Each row has a hidden stage along a path, written after it and counted from one end. A new block has a new path.
[-154 -129  147  175  -34  -28 -127 -111 -196   14  203   52   57 -130
   61   54    1   44  168  189   49 -104  -25  -77   36  -22   71  135
   28  -52 -172  -21 -116  130   28 -268 -165  -50  165 -148   -8  -16
 -133 -174  -73  -69 -153 -107  -29] : 43
[-218   12 -175   27 -130   74  -68 -165 -330   58  -54 -128  133 -279
   74 -185  190   30   53 -108  296 -270  -76 -224 -173   38  -47  -11
  215   -4  -35  216  129  152   36 -228   52   22  -48  -33  -89   51
  205 -133  104   21  -46  -42  384] : 34
[-142   10  -62   42  -86  194 -107  -83  -99  -36  -25    4  -64 -135
  -31   88  159   53  -49  110  150  -22 -106 -107   26   47   49   26
  -32  -41 -149   47  -79   93  -88 -123   43  -25  -38  -33 -100   67
   87  -40  189    3  -31  -48  233] : 32
[   7  -67 -216 -297   19  231 -272  -33  130 -196  -36  -58  -50 -247
 -231   -4  414  -83   41  -80  164 -220  133 -183 -350  100  -83   33
  154 -156  228  -36  -26  306   81 -343 -173   44 -138  -63  -54 -126
  449 -145  290   43 -106  109  299] : 16
[-228 -305 -168   82  -77  335  147 -287 -216 -201  317 -121   41 -254
  235   57 -416   27  -27 -105    3   66  -94 -392 -119  149 -105  360
  -96   -5   49    3  -93  151 -118 -423  -25  -95  124   49 -175 -242
  167 -207 -170   84  -23 -139  490] : 14
[ 101  251  -78  -87   88 -293 -180   65 -311  337 -154   11  153 -170
   84  -78   81   15  224   68  216 -146   99  -44  103  236   39  106
   22    9   69   69  -10  136   23  -18  -75  -37 -148  -96  -71   84
 -234 -164  283   47 -171  -22   25] : 32
[ -86   45   44  -17    7   84  -39  -65   63  -40  -10   21 -124   -6
 -130   66   99   95  125  164   -9  111  -97 -190  -29  104   57  172
 -103  -65   78  -62 -104  104   43   24  -97  -60   -5  -24   51  -46
   73  -65  214 -137  -68   26   41] : 11
[ -48   12  221   15   79 -252  105  -88   -5  288   90  109  133   11
 -202  -34  122  102  160  226   64 -134 -145   18  -20  -22  172   72
   66   44 -178  -72   75   77  139  100 -150  -25   98  -20  216  -77
   64    6   57 -168   -8  195 -160] : 12
[-229 -239  126  231  -43  -50   49 -149 -271  145  264   31  162 -235
  250   54  -90   -2   -2   80  -61  -65    8  -46  114   79  -84  153
   68 -136  -29  192   -6  144   99 -237  -20  -24  234 -195  -45   30
  -87 -206 -203  -51 -194 -126  -52] : 27
[ -65   42   30  -69   43   83  -10  -41   42  -25  -29   53  -43   50
 -150   29  139   -9  148   81  -34  120  -57 -165   63   57   54  203
  -53   35    5  -87  -63   37   22   88   17  -12  -86  -43   49  -21
   12  -15  102  -63   51   21  -10] : 44
[ -59  -79   40  112  -83   20 -105 -161  -16  -41   40  -66  -61 -142
   12   83  100  208   22  207   86  -13  -75  -93   -1   51  -18  -46
   65 -128  -12   39  -53   36   -4 -131 -138  -41  117  -53  -60   38
   98  -39  143   24  -92  -11  158] : 26
[-124  -22   86  -49  -29  -72   94  -20  -55  -91   -1  -64   21 -144
  172  -15   44  146  398 -142   16   -3 -174 -125 -111   20   96  106
  -10 -135  217  -41  -47   45   68   47  -26  -71   59   40  -40  110
 -178 -204   52 -172  -88 -111  -57] : 4
[ -96  -75   30  -84  183   60  -24  -65   86  110   95   55  195  -93
  -29  -63  102  -78  -32   53   43  -50   -7   86   -2  -34  122    7
  -10   45 -245  -27   11  -34  114   35  -44  -20   24   50   41  -82
 -111  -92  -48 -100  -31  -91   45] : 27
[  21  -53   24   -2  -54 -148   29  -87 -102    4    1  -55    2  -67
   41   42  108  100  233  -73  104  -80  -83  -72  -70  -20   30   23
  111  -24   55   -2   34   47   22  -17  -58  -23   45  -27   22   18
   15  -80   78   -2  -38   35  -20] : 41
[ -53  181   51 -140  -39  203   19  -40 -191  -87    8   76  -85   71
   40   68   -1 -183  188 -157  -36  191   58 -287   72  123  261  323
 -207   49   24  -27 -125  212  -52  -22   81 -128 -199   13   47 -141
  -75 -113   12 -187  -13  -97   42] : 13
[ 237  -24 -174 -115  340 -117  337  206   32  160 -126  -40  160   73
  156 -174  -11  -17  153 -258 -118 -200   -8  326 -137 -164   99  -86
   87  126  -14    4  251 -237   46  156  168  122  -74  158   50  120
 -112   11  -87   94  -54   -3 -167] : 3
[ -79  -20 -145  -20   91    6  182   19  -50   68   -7  -16  -65 -117
  -12   43   14  -69   -5  -59  124   -9  -26 -160  -44  -18  -63   52
  -88  105 -127  -11   61  -27   24   24   43   65  -17   51   48  -68
   16  -57  -30   10    0  -60   28] : 37
[ -48  103  103 -137  -36  -34   17  -66 -206  -47   34   90  -56   16
   -4  166   20   49  285 -134   -1  101  -90 -250  -26  166  229  331
  -85  -38  198  -49 -167  219   18   15    1 -153 -113  -20   82  -93
  -91 -132  195 -165  -12   35  -44] : 14
[ 127  -80 -225 -217  356  -57  115   89   68  135  -61  -75   73  -63
   14  -62  129 -220  -30 -286   47  -12  159   56  -95  -80 -111  -48
  -36  126  -18   72   99  -97  120  128   84   99  -61  116  121 -143
  -36 -105  -43   82 -104 -135  -13] : 26
[ -81   70 -126  -78  144 -108  134   45  157  229 -215  -53  102  -11
 -119  -95  137   42   82  156  137  -11 -198   52   22   24   34  -73
  -34  132 -127  -74  123  -68  -37  207   84  105    4  163   49  169
  -52  -36  165  -50   64   40   25] : 17
[ 16  59  60 -65  65  -3  56  39 -81  88  -9  63  49  38  26  -3  72 -91
 196 -47 -54  48 -14   2  71 -20 125 154 -60  27 -28 -13  -9  67 -40  21
  88  -3 -81 -11  48  51 -78 -26 -20 -48 -10 -36 -70] : 7
[  57   -1   40   48   95  -17   18   32  -70   84  -12   11   86   28
   18   41   79   78   -1   27   -6 -106   55   15   -1  -72  146 -106
   42   80 -112   28    8  -46   -5  -86   32   59   24   20   24   50
   15   66  -27   39    3  -26   -5] : 23
[ -57   51  -75   61   40  -20   80   11  -30   70 -131  -54  -49  -11
  -16   40   74   59   51   27   68   -7  -76 -115    4   -7   26  -29
  -47   84  -61    5   16  -44   11   76   55   33   10   34   -9   48
   -6  -39   90  -28  -19  -45    9] : 45
[ -79 -267   61   27 -164  121  -74 -175 -115 -181  184  -31  -57 -281
  150  207  141  149   31   36   67   12  -13 -134  155  198  -75   67
  112 -249  119   72  -95  130   -5 -169  -44  -52  123 -200 -170   69
   30 -161  126   49 -144  -23   66] : 45
[ 183    1   26 -105  169 -130  188   -8   52  116    2  -32   79  111
   60 -133   21  -20  232 -133  -43   37  -43  135  -58 -138   91   30
    7   84  -30   -8  157 -129   38  208    5   -2  -32  119  159  -39
  -52   40  -45  -24  -17    3  -81] : 6
[ 155   76 -176 -117  199  201   97  215  196  -49  -36    9 -114  -45
   87   74  -17 -109 -105 -160  -67  -28  132   70 -251 -112   59  -82
 -206   17    1  -32   42 -114   44  -44  -20   42 -144   98  -54  -72
   93   68    8    0  -78 -113   58] : 12
[  96   49  102  -73  -36  -50   34  -63  -43    5  -54  -86   50   -7
   70  -73  163   45  249 -116   44    8    2  -58   27  -74  125  -64
   78   -7   22   16   65  -15  -21   52   21  -12  -33   38   11   50
   37   29  -29   -4   21  -29   46] : 6
[ -13 -105   31   33  150   33  -77  -18  -31  146  105    9  180  -89
   41 -186  160  -80   59   65   -1 -189   33  190  -96 -117   -2    4
   74  -44 -145  118   85   39   96 -126  -67   31   61  -70   37   10
   58  -82  -31  -34 -213  -72   37] : 26
[   8  132   36   35  142  -44  133   51  -51  169  -54   17  -60  105
  -57  -23   -6  -12  132    7  -78   55  -58 -101  -76  -27   63  168
 -190   72   27   32  -17   35   67  122   15  -32  -28   22  126  -96
   76  -14   88 -127 -122  -14  -63] : 22
[ -12  -79   61   43  -26 -103   61  -95  -87   29   24  -41  -18  -41
   -6   58   89  120  181   -9   50    6 -112 -107   11  -18  -18   70
   47  -15   30    8  -11   20   -2   25   -6  -10   70  -40   33   14
   53  -32   61   22  -18   24   -6] : 36
[ 29  48  23  -5  17  43  23 -21  31 -21 -39   9 -79  40   0  84  75  40
  65  31 -24  44 -25 -31 -33  -2 125  19 -58 -15  -8 -14 -21  20  -1  15
 -27 -39 -22  34  29  -6  26  -7  87 -72 -45  -9  -8] : 24
[ 28 -48  38  47   4 -69  85 -94  28  10  11 -59 -75  -5  13  -6  79  52
 158  42  28  23 -70 -33 -29 -59  -4  12  21 -19 -32   2  72 -32  52  76
 -90 -26  68  -2  68 -36  45 -40  24 -49 -87   2 -44] : 47
[  -6 -111   22   -8   55 -151   29  -20 -106  177   62   45   78  -32
   -5   88  112  -77  111    1   25  -19  -52   77   35  -26  -36  112
   28   -6  -25   64    8  145  -47  -74   53   42   60  -56  101   55
   12  -69   31   34  -62   31  -81] : 22
[-291  -69   32  193  201   19  -19   89 -157   82  -14  -10  110 -204
  113  -77  -26    3  213   89 -145 -223  -71    6  -50  -63   69  128
  -23  -97  -64  -19 -168   76  122 -262   12   -3  160 -107 -132  110
 -241 -356 -165  -94 -288 -266  -85] : 5
[ -18  -98   -4   17  -43  -49   -8  -78  -17  -21   38  -19  -94  -81
  -26  174   86  102   88   41   98   46  -79 -127   10   55  -44   65
  -26  -39   32  -27  -65   66  -13   -6  -67  -20   78  -41    5  -17
   29  -77  164   -1  -53   17    1] : 38
[ 34  68 -21  36 103   4  67  16 -20  86 -62 -17 -58  44 -31 -22  57   7
  54  35  -2  29  22 -95 -16 -20  21  39 -93  70 -46  27  22 -33  45  78
 -10  13 -21  22  67 -52  41   1  49 -42 -79 -44 -12] : 31
[ -89  -69   51  -21  -80   61 -111 -128   20  -86   50  -26  -33 -101
   -3  157   80  110   91  103   25  148  -63 -180   67  112    2   95
  -15 -100  108  -27 -137  100  -56 -105  -43  -36   45  -48  -52   46
   21  -53  126    7   23  -35  140] : 17
[ -7 -63  75 -43  25 -89  49 -69 -12  69  55 -24  27 -39   9  30  75   1
 194  -4  27  72 -87 -38  12 -20   0 102 -32 -26  26  -3 -12  72 -29  11
 -13 -14  54   3  69   1  22 -54  29 -21 -38 -11   4] : 20
[ -25 -225 -143  157   49 -105  196 -126   65  103   -3 -176   50 -119
   63  -81    4  156  -26   94  104 -124 -136   53  -62  -96 -177 -178
  162   50 -135   55  223 -178   32   14  -35  108  215   55   -8   61
  121  -27  -48  122  -42   15   91] : 41
[ 127   66 -100 -155  165  127  171  145  108    0    5   36  -29   20
   95  -12  -23 -206   53 -191  -81   45  137   26  -94  -86   93   50
 -165   73  -45  -55   97  -52   30   44   28   34 -135  105   36  -85
  -31    8 -123  -56  -32  -99  -60] : 2
[ -35   48    4    8  118 -178   22    6 -181   82  -42   82  -66  -14
 -124  223  -25  307  164   80  -18  -55 -172 -187  -88  199  119  254
  -18  -31  230  -64 -207  110   83    2  -51  -82   -5  -51   61  -30
  -54 -105  375  -34  -68  132  -74] : 10
[ 114  124 -111 -161  224  -83   21   25  -49   45 -152   69   44   62
 -162    1   74  184  126   31  -29 -131   16  -90  -77  204  188  152
  123   78  139 -119  -19  -28  136   92  -50  -26 -180   26   55  -60
  -70  -47  269   20   24  168  -59] : 32
[ 30  33  47 -11  16 -35  33 -59  15  41 -38 -54 -36  13  -6  -5 105  18
 137  36  17  65 -24 -60  16 -32  51  -1 -16   0 -16  11  26  12 -12  28
 -21  -5  13  24  62   3  56  -4  26 -26 -37 -22  27] : 20
[ 50  57  -6  -3  94 -49  49  48 -51 162 -44 -23  62   4  23 -30  60 -44
  94 -34  21 -19  46 -39  21 -59  57  -9 -62  85 -76  26  38  14   8  21
  34  40   3  31  35  -2  -1 -14 -13 -18 -59 -63 -10] : 2
[ -46  -60   30   77 -102  -67 -108 -131   29   10   16  -33 -111  -84
  -95  165  143  165   62  204   99   55  -94 -129    7   31  -54   -4
   36  -96   19   -3  -65  105  -17  -82 -134  -11  119  -52   29   28
  119  -20  200    7  -41   51   74] : 3
[ 111   73  -62 -237   70  168   63  188   -2  -47   32   38  -54 -132
   -8   15  139  -62  156 -171   96  -29  -13  -83 -169  -58    2  112
 -176  -20   84  -45  -17   55 -135  -94   77   70 -224   24  -51   48
  222  135  141   89   32   -5  182] : 14
[ -94  -15    4   12  -43  -32  -46 -114  -53   20   72   19  -79  -91
  -61   84   50   13  109  137  158   66  -46 -207    7   78  -14  146
  -80    5  -77  -48  -51  122    8  -37 -151  -43   44  -18   70  -95
  -27 -114  112  -89  -57  -19   38] : 35
[ 23   5  28  28 -19 -41   9 -65  17   5 -43 -46 -78 -28 -18  44 131 117
 100  90  74  17 -54 -69 -14   2  25 -39   4 -36  -6   7  13   3  -1  32
 -73 -10  39  19  31  28  60  -7 122 -27 -56  10  21] : 28
[-18 -34  11  54  32  -9 -26 -15  45  25 -13 -16 -51 -46 -30  54 132  59
  57 133  34  31 -19 -45  56 -23 -35 -22  -4  -9 -64  -7  -5 -50  22  16
 -39  42  43 -59   2  63  -7  -1  64  15 -41 -42 -18] : 44
[  23  -22   40   14    4   -8   37  -36 -162  -25   28   11   34  -40
   39   28   71  145  140  -14   58 -108  -26  -88    1    7  130   27
   88   25  -43  -13   -3  -17   -8  -65    2    3  -14  -25  -10   42
  -23    2   40   33    8   12   14] : 36
[ 132   76  102  -92   15  -81  109  131 -126   64   69   41  -88 -154
  -27   49  148  221  264 -109   98 -145 -144 -103 -229  -43    2  112
  -82 -132  212   23  -27   66   14   12  -40  -12  -94  -71    3   30
  287  140  307   26  -91  129   45] : 4
[ -39 -124    1  -56   80  -99  -16  -72   42   34  -83  -62  129  -36
  -99  -37  271  126  157   53   47  -27 -121   26   44  -57  -36  -62
  211    7   10   -3   26  -62  -35   22   97  111   38   21   44  195
   17   22   52  132  116   29   51] : 26
[  32  -70   61   19  -72  -68    5 -122  -92  -30   99   -4  -60 -126
   -5   63   99  194  145   99  122  -78  -95  -80  -76   29    6   49
   93 -107   25    4   11   59  -11  -99 -145  -38   39  -45   25    1
  129   13  147   40  -49   95   78] : 29
[  79   39  110 -138  -70   -3  -55  -61  105  -88    7   -2  -83   -1
  -37  121  140   38  214   40   43  152    2 -133   33   80  103   72
  -77  -72  110 -110  -71  111  -56   26 -115  -61  -29   20   24  -21
   31  -16  137  -78    7   32   -1] : 21
[ -47  -42   58 -119   20  -74  -35  -95   71    4    5   22   -6   -1
 -122  120  154   55  189   35   30  142 -153  -76    2   40   28  153
  -17  -38   90  -70  -96   90  -25   72  -12  -38   -2   18   92   10
    2  -41  178  -36   60   50   16] : 22
[-161   94   31    2  -68  204  -68  -37 -111 -108    1   53 -130  -66
  -36  119   95   44   82    1   13   75  -55 -296  -18  111   99  213
 -139  -56   62    0 -165  128   43  -33    9  -90  -92  -88  -56  -47
   35  -83  178 -142  -53  -69   89] : 37
[ 111   17  -58 -236  151   77  147   97  248  -26   26   58  -51  -28
  -38  -59  139 -244  111  -98    0   61   76   81 -108 -126   -2   51
 -103   23  -93 -118  149  -70   28  106  -44   60 -159   90   99  -68
   33   51 -120  -34   39  -25  -73] : 31
[ 179   26  -41  -69   90  -36  195  167  158   58  -48  -46  -71  -78
   42  -53  169   83   89  -21  111 -106  -75  158 -185 -191  -35 -208
  -56  -22  -47    8  191 -168  -52   89   -8  124  -43  103   20  155
  187  194   92   66  -28   31   14] : 24
[-137  -92  177    6 -143  -21 -181 -173  -65  -25  103   65   23  -37
 -101  169  223  -11  143  128   60  124  -37 -160  134   28   32  132
   51  -66  -28  -12 -138  219  -69 -139  -36  -20   64 -101   69   39
   15  -42   25  -40   73    1   15] : 27
[  40   34   85   42  -45  -36  -15 -121  -67  108   58   30   -5   75
  -63  -77  103  -60  146  143   44   40   20  -65   41  -11   27  131
    3   39 -111   33   92  107   -3   -1 -110  -19   -2  -47  142  -70
  105   15   15  -75  -57   60  -12] : 32
[-136  -99  -94   -5   -8  -33 -202 -162  169   60  -85  -26  140  -43
 -215   29  255   70  -50  259  106   46  -74  -34   69   -8 -108  -82
  225   63 -111  -41   32  -39  -32  -61   -8  127   29   -7   19  157
   50   69   73  141  248   50  186] : 34
[ -26   20   63   -1  -40  -23  -40  -39  -96    9  -14   21  -53  -24
  -49  115  116   76  181   20   40   38  -82 -150   46   59   49  150
  -45  -26   53  -30 -109  103  -24    8    1  -45  -15  -80  -14   15
   15  -57  167  -28  -35   15   -7] : 38
[ -51 -137  -13   84  -39  -87   60 -103   60  -49   36  -41 -149 -127
  -15  227   51  241   10  103  101  -11 -173  -68 -121   16  -38  -51
    7 -106   36  -22  -46    4   27  -19 -133  -34  159   31   15   -3
   77  -57  188  -16  -67   45   16] : 28
[  26   25  -29  -51   23   51   17  -69   13   -6  -28  -87   -7  -35
   55  -59   62   20  103  -15   38   70   33 -130  -13   41   26   10
  -18    4   51   32   48   -2   23   17  -38   -6  -17   41   15  -26
   41  -39   45  -37  -49  -61  113] : 12
[ 68   8 -28 -63  42  62  -5  12 -24  12  -3 -16  32 -59  25  15  91  89
  63 -29  31 -16  -6 -53 -42   9  35  10   5 -10  58  26   4 -13 -30 -43
  25  28 -68   2 -38  56  95  70 120  66  14   0 137] : 8
[ 17  44 -27 -10  79 -30  62  -4   8  44 -53 -20 -59  13   2  58  65  13
  39   2  15  51  11 -67 -27 -21  55 -18 -47  40 -24  20  16 -28  31  40
  -4  14 -10  55  80 -19  -9  -7  35 -32 -28 -48 -13] : 23
